Below is a small trained network, with its code and all its weights. Each question gives an input and a class and asks what happens when units are switched off, that is, made to give their printed mean instead of their output.

import numpy as np


def w(rows, s, z=0):
    codes = np.array(rows[::2]) - 128.0
    scale = np.full(codes.shape[1], s)
    scale[-1] = z or s
    return codes * scale


def norm(h):
    return h / np.sqrt((h * h).mean(-1, keepdims=True) + 1e-5)


def f(y):
    return y / 2 * (1 + np.tanh(0.7978845608 * (y + 0.044715 * y**3)))


def log_softmax(a):
    a = a - a.max(-1, keepdims=True)
    return a - np.log(np.exp(a).sum(-1, keepdims=True))


def net(x, mask):
    res = np.array(x, float).reshape(1, 7) / 4 @ E
    u = 0
    for l in range(3):
        y = f(norm(res) @ A[l][:, :-1].T + A[l][:, -1])
        res = res + np.where(mask[u : u + 11], y, B[l][:, -1]) @ B[l][:, :-1]
        u += 11
    return log_softmax(norm(res)[-1] @ U[:, :-1].T + U[:, -1])


A, B = {}, {}
E = w([
[188,143,174,74,204,64,161,122,182,185],'x0',
[130,126,130,131,121,127,134,121,128,135],'x1',
[78,67,128,94,136,188,141,151,147,191],'x2',
[167,149,162,144,64,132,216,232,136,139],'x3',
[218,40,192,77,108,154,70,143,108,76],'x4',
[174,176,53,60,32,112,47,142,109,223],'x5',
[87,187,193,38,169,141,135,138,3,125],'x6',
],0.0015)
A[0] = w([
[128,125,131,142,138,117,117,177,116,138,51],'0.n0',
[92,77,170,187,195,119,163,152,131,76,51],'0.n1',
[166,177,189,169,64,162,199,241,141,145,59],'0.n2',
[173,187,206,181,46,170,209,248,145,148,49],'0.n3',
[43,27,130,74,152,241,152,190,163,251,5],'0.n4',
[163,163,41,85,47,94,30,171,105,239,144],'0.n5',
[249,248,122,215,129,46,99,103,70,17,66],'0.n6',
[74,55,185,201,217,127,182,137,137,49,72],'0.n7',
[54,114,81,167,53,226,115,107,68,72,97],'0.n8',
[87,71,180,197,212,120,172,150,135,67,22],'0.n9',
[227,242,122,206,130,41,102,87,80,32,142],'0.n10',
],0.0024,0.0018)
B[0] = w([
[113,130,121,127,110,119,103,98,126,99,92],'0.n0',
[162,181,109,87,56,171,135,62,140,121,142],'0.n1',
[127,63,28,90,172,72,129,55,78,83,139],'0.n2',
[130,52,8,81,181,54,137,49,66,82,150],'0.n3',
[41,57,146,37,95,131,168,117,192,133,133],'0.n4',
[151,171,173,100,97,220,235,9,176,41,252],'0.n5',
[12,3,132,45,117,209,157,154,189,209,162],'0.n6',
[178,200,108,69,45,183,155,64,149,134,201],'0.n7',
[161,141,194,128,139,23,144,127,138,188,180],'0.n8',
[164,186,108,83,52,170,132,59,139,122,151],'0.n9',
[47,41,138,47,128,204,171,168,175,216,190],'0.n10',
],0.0026,0.0017)
A[1] = w([
[160,102,98,163,107,136,151,110,196,151,70],'1.n0',
[133,127,129,126,127,133,145,141,126,140,135],'1.n1',
[101,83,168,195,205,130,161,142,138,80,75],'1.n2',
[61,106,95,207,34,192,83,144,53,75,134],'1.n3',
[169,81,154,89,106,148,122,123,140,105,2],'1.n4',
[188,72,175,109,124,117,40,163,107,31,46],'1.n5',
[134,124,127,121,128,137,151,147,126,142,127],'1.n6',
[86,123,124,124,194,149,2,30,142,138,106],'1.n7',
[173,84,155,104,118,124,75,137,126,71,64],'1.n8',
[159,105,93,166,111,128,154,108,196,163,89],'1.n9',
[166,87,152,93,108,140,112,119,138,94,32],'1.n10',
],0.0035,0.0019)
B[1] = w([
[100,134,161,116,141,127,86,145,68,97,205],'1.n0',
[128,122,126,126,140,128,115,113,122,123,137],'1.n1',
[176,198,101,67,41,146,123,79,144,126,106],'1.n2',
[198,145,178,53,234,42,160,109,204,180,254],'1.n3',
[87,168,89,174,151,128,171,130,128,184,145],'1.n4',
[157,108,124,174,133,192,160,147,116,198,195],'1.n5',
[123,118,127,123,145,123,102,105,120,120,136],'1.n6',
[179,95,71,110,75,73,253,211,91,88,254],'1.n7',
[124,143,102,178,140,167,170,133,119,195,159],'1.n8',
[106,128,166,116,142,129,79,148,64,95,219],'1.n9',
[91,168,90,178,151,138,174,127,126,189,154],'1.n10',
],0.0036,0.0012)
A[2] = w([
[178,189,49,52,33,115,19,151,113,242,91],'2.n0',
[44,200,85,142,139,80,144,106,152,120,122],'2.n1',
[162,74,74,242,95,112,86,132,255,114,145],'2.n2',
[116,165,139,87,131,146,170,143,62,155,133],'2.n3',
[116,126,138,177,132,147,154,122,145,109,3],'2.n4',
[40,207,68,205,156,96,149,149,130,177,28],'2.n5',
[127,103,177,89,156,128,149,105,136,96,228],'2.n6',
[39,210,82,167,141,89,145,117,147,137,98],'2.n7',
[39,213,74,168,144,84,149,119,147,139,88],'2.n8',
[182,144,180,85,240,88,107,135,198,168,77],'2.n9',
[102,184,161,76,149,163,175,153,39,164,130],'2.n10',
],0.0027,0.0015)
B[2] = w([
[107,140,192,174,177,170,243,59,163,24,138],'2.n0',
[194,65,141,147,107,176,113,152,116,159,153],'2.n1',
[79,189,174,94,163,130,80,173,3,104,187],'2.n2',
[131,111,116,172,129,120,77,144,141,89,190],'2.n3',
[144,150,163,32,148,135,154,130,101,135,85],'2.n4',
[192,96,174,121,158,182,153,136,105,150,83],'2.n5',
[124,147,88,169,84,120,78,132,148,167,249],'2.n6',
[190,83,148,138,120,176,123,144,114,156,127],'2.n7',
[188,79,145,140,124,175,125,145,113,158,126],'2.n8',
[124,124,172,176,92,60,111,105,136,147,166],'2.n9',
[117,117,125,187,128,120,50,158,128,77,219],'2.n10',
],0.0034,0.0017)
U = w([
[137,228,156,123,96,211,196,20,181,42,136],'0',
[211,81,145,188,153,233,145,176,86,224,133],'1',
[65,174,173,136,157,101,6,192,29,60,130],'2',
[159,81,7,94,133,42,214,154,85,82,118],'3',
[158,150,193,139,153,3,113,104,206,194,117],'4',
[114,124,93,139,93,123,87,123,152,136,213],'5',
[14,69,119,68,105,167,126,140,194,167,105],'6',
[111,203,37,166,133,138,89,114,134,170,2],'7',
],0.0063,0.0077)

Each question gives the input, the list of numbers given to net, and the class t.
The units are the neurons (one row each of A and B). Each row of codes is followed by its name. A weight is (code - 128) times the scale printed after its matrix; where a second scale follows, it is the last column's (A, B and U).
mask holds one flag per neuron, layer by layer. A switched-off neuron (its flag False) gives its mean, the last column of its row in B, instead of its output. The means were averaged over made-up inputs and are rounded, as every weight is.
A unit's drop is (log p(t) with every unit on - log p(t) with that unit switched off) / (log p(t) with every unit on - log p(t) with every unit switched off).
The circuit of an input: a set's keep is (log p(t) with only the set's units on - log p(t) with every unit switched off) / (log p(t) with every unit on - log p(t) with every unit switched off). Starting from the 12 units with the biggest drops (on a tie, the unit counted first), units are removed one at a time, each time the one whose removal leaves the highest keep (on an exact tie, the one counted first), for as long as the keep stays at least 0.8.
units of the circuit, in order: the units of the circuit, biggest drop first
unit that matters most: the unit with the biggest drop
k most important neurons: the k neurons with the biggest drops, biggest first
k most important neurons of layer l: the k neurons of layer l with the biggest drops, biggest first
input [8,7,8,4,3,-6,6], class 4: unit that matters most -> 0.n5
input [-2,-2,6,-8,-6,6,-2], class 3: units of the circuit, in order -> (1.n7 0.n10)
input [-5,-7,-8,-7,-8,-6,6], class 1: 2 most important neurons of layer 1 -> (1.n9 1.n0)
input [-2,4,-2,1,5,5,-4], class 0: 3 most important neurons -> (0.n5 2.n1 1.n7)
input [7,5,-1,-7,0,4,-3], class 3: 3 most important neurons -> (1.n7 0.n8 1.n3)
input [-8,7,4,2,-5,-3,-7], class 4: 3 most important neurons of layer 2 -> (2.n10 2.n9 2.n3)
input [-8,-4,-4,0,-3,-3,7], class 4: units of the circuit, in order -> (1.n3 2.n2 0.n5)
input [-3,1,7,7,3,-3,6], class 3: units of the circuit, in order -> (0.n3 0.n2)
input [6,0,-8,7,1,3,-3], class 6: units of the circuit, in order -> (0.n6 0.n10)
input [3,8,7,-8,4,-4,-8], class 2: units of the circuit, in order -> (2.n2 0.n5 0.n10 1.n3)
input [3,-5,-4,2,-6,5,6], class 1: 3 most important neurons of layer 0 -> (0.n7 0.n9 0.n1)
input [4,5,4,5,8,8,6], class 0: 2 most important neurons -> (2.n0 0.n5)
input [4,-4,-7,7,2,-4,-8], class 2: 2 most important neurons of layer 1 -> (1.n7 1.n3)
input [-6,-5,-3,-7,1,7,1], class 0: 3 most important neurons -> (0.n5 2.n0 0.n3)
input [7,-6,6,-4,-1,7,4], class 0: unit that matters most -> 2.n0
input [-8,-4,4,-3,-7,1,-4], class 4: units of the circuit, in order -> (1.n3 0.n6)
input [-3,0,2,-4,7,-5,-1], class 1: 2 most important neurons -> (0.n5 1.n5)
input [6,-6,-6,7,3,1,-2], class 3: 3 most important neurons of layer 0 -> (0.n3 0.n2 0.n8)
input [5,-4,0,-6,-5,-4,0], class 3: 2 most important neurons of layer 0 -> (0.n5 0.n8)
input [-7,2,-4,7,7,-6,-8], class 2: 2 most important neurons of layer 1 -> (1.n7 1.n0)
input [1,-7,8,3,5,5,-6], class 6: unit that matters most -> 0.n4
input [-6,4,-5,-2,4,0,-6], class 2: 2 most important neurons of layer 1 -> (1.n0 1.n9)
input [-7,-1,4,5,5,-5,-7], class 2: 2 most important neurons -> (2.n2 0.n5)
input [-4,-4,3,5,-6,-7,-6], class 0: 3 most important neurons of layer 0 -> (0.n7 0.n9 0.n1)
input [4,0,4,6,1,5,-8], class 2: 2 most important neurons -> (2.n2 1.n7)
